Below are the code and all the weights of a small trained network. Each question names an input and a target symbol and asks about switching units off, where a switched-off unit gives its printed mean instead of its output.

import numpy as np


def w(rows, s, z=0):
    codes = np.array(rows[::2]) - 128.0
    scale = np.full(codes.shape[1], s)
    scale[-1] = z or s
    return codes * scale


def f(y):
    return np.maximum(y, 0)


def softmax(a):
    e = np.exp(a - a.max(-1, keepdims=True))
    return e / e.sum(-1, keepdims=True)


def log_softmax(a):
    a = a - a.max(-1, keepdims=True)
    return a - np.log(np.exp(a).sum(-1, keepdims=True))


def net(x, mask):
    ids = ['γεηθξπστ'.index(c) for c in x.split()]
    T = len(ids)
    res = E[ids] + P[:T]
    r = res
    for j in range(3):
        rows = slice(3 * j, 3 * j + 3)
        q, k, v = (r @ M[0][rows].T for M in (Q, K, V))
        z = softmax(np.where(np.tri(T) > 0, q @ k.T / 3**0.5, -1e9)) @ v
        o = O[0][rows]
        res = res + np.where(mask[j], z, o[:, -1]) @ o[:, :-1]
    y = f(res @ A[0][:, :-1].T + A[0][:, -1])
    res = res + np.where(mask[3:27], y, B[0][:, -1]) @ B[0][:, :-1]
    return log_softmax(res[-1] @ U[:, :-1].T + U[:, -1])


Q, K, V, O, A, B = {}, {}, {}, {}, {}, {}
E = w([
[53,98,76],'γ',
[109,82,68],'ε',
[232,118,66],'η',
[196,102,132],'θ',
[127,182,8],'ξ',
[206,52,213],'π',
[119,88,82],'σ',
[164,100,155],'τ',
],0.017)
P = w([
[217,214,179],'0',
[49,255,150],'1',
[87,236,121],'2',
[96,214,103],'3',
[98,183,95],'4',
[108,162,82],'5',
[110,143,70],'6',
[115,120,70],'7',
[114,98,65],'8',
[118,80,65],'9',
[118,65,50],'10',
[119,48,46],'11',
[116,27,42],'12',
[124,18,43],'13',
],0.0061)
Q[0] = w([
[73,130,130],'H0',
[139,110,100],'H0',
[147,157,122],'H0',
[187,71,113],'H1',
[191,81,153],'H1',
[42,152,119],'H1',
[149,91,94],'H2',
[55,128,248],'H2',
[207,181,7],'H2',
],0.022)
K[0] = w([
[86,142,153],'H0',
[133,112,97],'H0',
[145,160,127],'H0',
[176,46,89],'H1',
[98,37,134],'H1',
[131,188,156],'H1',
[140,88,169],'H2',
[157,218,252],'H2',
[106,99,12],'H2',
],0.023)
V[0] = w([
[148,179,201],'H0',
[140,206,152],'H0',
[118,195,54],'H0',
[162,125,124],'H1',
[101,80,73],'H1',
[181,154,157],'H1',
[241,138,163],'H2',
[138,50,2],'H2',
[220,150,135],'H2',
],0.0079)
O[0] = w([
[68,100,132,81],'H0',
[82,32,124,131],'H0',
[154,1,108,212],'H0',
[121,146,138,137],'H1',
[81,102,72,151],'H1',
[158,178,194,123],'H1',
[197,110,111,77],'H2',
[143,32,110,253],'H2',
[190,119,141,115],'H2',
],0.009,0.011)
A[0] = w([
[108,188,109,222],'N0',
[126,104,194,1],'N1',
[10,79,179,112],'N2',
[44,106,143,187],'N3',
[100,185,164,118],'N4',
[151,145,113,18],'N5',
[124,153,172,156],'N6',
[140,20,188,101],'N7',
[125,198,66,63],'N8',
[123,71,145,74],'N9',
[162,149,218,52],'N10',
[129,168,116,147],'N11',
[144,128,74,175],'N12',
[59,121,192,139],'N13',
[107,120,172,137],'N14',
[133,163,164,168],'N15',
[37,160,51,92],'N16',
[56,186,90,109],'N17',
[182,83,135,142],'N18',
[119,93,125,77],'N19',
[125,95,140,113],'N20',
[137,18,213,148],'N21',
[84,199,62,80],'N22',
[105,174,142,113],'N23',
],0.014,0.0054)
B[0] = w([
[185,172,84,133],'N0',
[209,148,81,132],'N1',
[188,104,59,167],'N2',
[104,63,71,176],'N3',
[166,93,124,130],'N4',
[98,88,124,129],'N5',
[129,115,173,133],'N6',
[179,252,97,241],'N7',
[142,55,52,135],'N8',
[79,145,152,196],'N9',
[129,166,76,144],'N10',
[104,122,110,129],'N11',
[179,88,114,247],'N12',
[66,127,163,132],'N13',
[110,114,146,130],'N14',
[103,126,160,134],'N15',
[100,212,200,223],'N16',
[218,176,173,143],'N17',
[50,137,119,230],'N18',
[96,135,161,188],'N19',
[100,133,146,169],'N20',
[147,25,180,226],'N21',
[93,20,107,146],'N22',
[146,107,108,129],'N23',
],0.025,0.014)
U = w([
[240,39,33,184],'γ',
[79,1,121,124],'ε',
[21,87,82,40],'η',
[81,240,97,196],'θ',
[155,83,240,131],'ξ',
[234,172,150,126],'π',
[159,102,156,63],'σ',
[169,144,109,4],'τ',
],0.0084,0.0041)

Each question gives the input, a string of symbols that net reads in full, and the target symbol t.
The units are the heads (3 rows each of Q, K, V and O) and the neurons (one row each of A and B). Each row of codes is followed by its name. A weight is (code - 128) times the scale printed after its matrix; where a second scale follows, it is the last column's (O, A, B and U).
mask holds one flag per unit, heads first, then neurons. A switched-off unit (its flag False) gives its mean, the last column of its rows in O or B, instead of its output. The means were averaged over made-up inputs and are rounded, as every weight is.
A unit's drop is (log p(t) with every unit on - log p(t) with that unit switched off) / (log p(t) with every unit on - log p(t) with every unit switched off).
The circuit of an input: a set's keep is (log p(t) with only the set's units on - log p(t) with every unit switched off) / (log p(t) with every unit on - log p(t) with every unit switched off). Starting from the 12 units with the biggest drops (on a tie, the unit counted first), units are removed one at a time, each time the one whose removal leaves the highest keep (on an exact tie, the one counted first), for as long as the keep stays at least 0.8.
units of the circuit, in order: the units of the circuit, biggest drop first
k most important neurons: the k neurons with the biggest drops, biggest first
which heads matter: for each layer, one digit per head in row order, 1 if its drop is at least 0.15 and else 0, layers parted by /
drop of u: that unit's drop, to one decimal
input θ ξ ξ τ ξ θ ξ ξ η ξ ξ ξ ξ τ, target ξ: 2 most important neurons -> [N21, N7]
input ξ ε ξ η η ξ η γ ξ σ γ, target γ: which heads matter -> 001
input ξ ξ γ θ θ σ γ τ, target γ: 2 most important neurons -> [N16, N7]
input σ σ ε, target γ: units of the circuit, in order -> [N2]
input ξ ξ θ θ ξ θ, target ξ: units of the circuit, in order -> [N21, N3]
input η σ γ ξ ξ ξ θ ξ θ ξ, target θ: which heads matter -> 101
input θ τ ξ ξ θ σ ξ τ ξ η τ γ γ τ, target γ: 2 most important neurons -> [N7, N2]
input θ ξ ξ γ θ, target γ: 3 most important neurons -> [N16, N7, N2]
input ξ ξ θ σ ξ, target η: 3 most important neurons -> [N7, N21, N16]
input θ θ θ, target θ: which heads matter -> 111
input σ θ γ η θ, target γ: which heads matter -> 101
input θ σ γ γ ξ σ ξ ξ ξ ξ θ σ ξ, target θ: which heads matter -> 001
input ξ θ ε π ξ ξ, target η: which heads matter -> 101
input θ ξ ε ξ θ σ, target γ: which heads matter -> 000
input γ ξ ξ, target ε: which heads matter -> 101
input σ ε θ σ ξ ε γ, target γ: 4 most important neurons -> [N2, N3, N18, N17]
input θ γ θ ε γ γ π, target π: units of the circuit, in order -> [N7]
input γ γ π ξ ξ, target ε: which heads matter -> 100
input ξ ξ η θ η θ ξ γ ξ ξ ξ π, target π: which heads matter -> 011
input ξ θ ε η θ θ ξ σ, target γ: 4 most important neurons -> [N16, N7, N2, N21]
input ε σ ξ, target γ: units of the circuit, in order -> [N8]
input π γ τ ξ ξ ξ ξ θ θ, target ξ: which heads matter -> 000
input ξ ξ ξ ε, target γ: drop of N8 -> 0.0
input θ θ ξ, target γ: drop of N7 -> 0.4
